Below are the code and all the weights of a small trained network. Each question names an input and a class and asks about switching units off, where a switched-off unit gives its printed mean instead of its output.

import numpy as np


def w(rows, s, z=0):
    codes = np.array(rows[::2]) - 128.0
    scale = np.full(codes.shape[1], s)
    scale[-1] = z or s
    return codes * scale


def f(y):
    return y / 2 * (1 + np.tanh(0.7978845608 * (y + 0.044715 * y**3)))


def log_softmax(a):
    a = a - a.max(-1, keepdims=True)
    return a - np.log(np.exp(a).sum(-1, keepdims=True))


def net(x, mask):
    res = np.array(x, float).reshape(1, 2) / 4 @ E
    y = f(res @ A[0][:, :-1].T + A[0][:, -1])
    res = res + np.where(mask, y, B[0][:, -1]) @ B[0][:, :-1]
    return log_softmax(res[-1] @ U[:, :-1].T + U[:, -1])


A, B = {}, {}
E = w([
[62,219,154,179,9,176,197,181,72],'x0',
[24,175,192,40,123,95,111,58,86],'x1',
],0.014)
A[0] = w([
[99,118,108,61,194,63,83,153,205,114],'neuron 1',
[229,123,12,183,128,189,173,254,148,3],'neuron 2',
[57,123,166,33,142,67,179,28,40,70],'neuron 3',
[138,107,173,109,158,108,139,160,119,73],'neuron 4',
[162,87,75,79,197,97,99,25,125,156],'neuron 5',
[97,106,158,119,159,138,91,116,175,80],'neuron 6',
[57,186,168,54,144,113,34,135,91,65],'neuron 7',
[173,122,102,45,171,42,85,101,171,146],'neuron 8',
[182,93,167,85,173,103,65,59,184,146],'neuron 9',
[73,244,146,197,22,165,194,183,59,157],'neuron 10',
[71,179,194,38,104,67,143,31,126,62],'neuron 11',
],0.0096,0.0036)
B[0] = w([
[94,145,118,108,135,155,151,109,112,180],'neuron 1',
[254,94,245,160,37,69,77,221,151,214],'neuron 2',
[209,119,222,201,76,105,45,180,225,207],'neuron 3',
[116,129,131,81,142,52,138,129,153,131],'neuron 4',
[62,172,50,88,163,171,177,65,52,201],'neuron 5',
[113,109,118,122,166,103,173,140,152,146],'neuron 6',
[232,58,189,192,82,132,73,221,156,185],'neuron 7',
[48,161,100,71,164,178,149,137,65,194],'neuron 8',
[87,163,89,133,148,181,164,76,86,197],'neuron 9',
[7,213,5,53,207,191,222,26,106,250],'neuron 10',
[196,120,187,148,34,99,105,152,137,205],'neuron 11',
],0.0084,0.027)
U = w([
[7,138,42,107,152,175,116,60,107,254],'0',
[216,83,198,166,71,138,73,181,145,2],'1',
],0.012,0.0016)

Each question gives the input, the list of numbers given to net, and the class t.
The units are the neurons (one row each of A and B). Each row of codes is followed by its name. A weight is (code - 128) times the scale printed after its matrix; where a second scale follows, it is the last column's (A, B and U).
mask holds one flag per neuron, in row order. A switched-off neuron (its flag False) gives its mean, the last column of its row in B, instead of its output. The means were averaged over made-up inputs and are rounded, as every weight is.
A unit's drop is (log p(t) with every unit on - log p(t) with that unit switched off) / (log p(t) with every unit on - log p(t) with every unit switched off).
unit that matters most: the unit with the biggest drop
top k neurons: the k neurons with the biggest drops, biggest first
drop when u is switched off: that unit's drop, to one decimal
input [6,7], class 1: top 2 neurons -> (neuron 3; neuron 7)
input [-7,-7], class 0: unit that matters most -> neuron 5
input [4,5], class 1: top 4 neurons -> (neuron 3; neuron 7; neuron 11; neuron 5)
input [-6,7], class 1: top 2 neurons -> (neuron 3; neuron 10)
input [-1,-2], class 1: top 2 neurons -> (neuron 10; neuron 5)
input [5,7], class 1: top 2 neurons -> (neuron 3; neuron 7)
input [-8,-8], class 0: drop when neuron 11 is switched off -> 0.3
input [2,3], class 1: drop when neuron 5 is switched off -> 0.3
input [0,-2], class 1: drop when neuron 10 is switched off -> 4.0
input [1,7], class 1: drop when neuron 6 is switched off -> 0.0
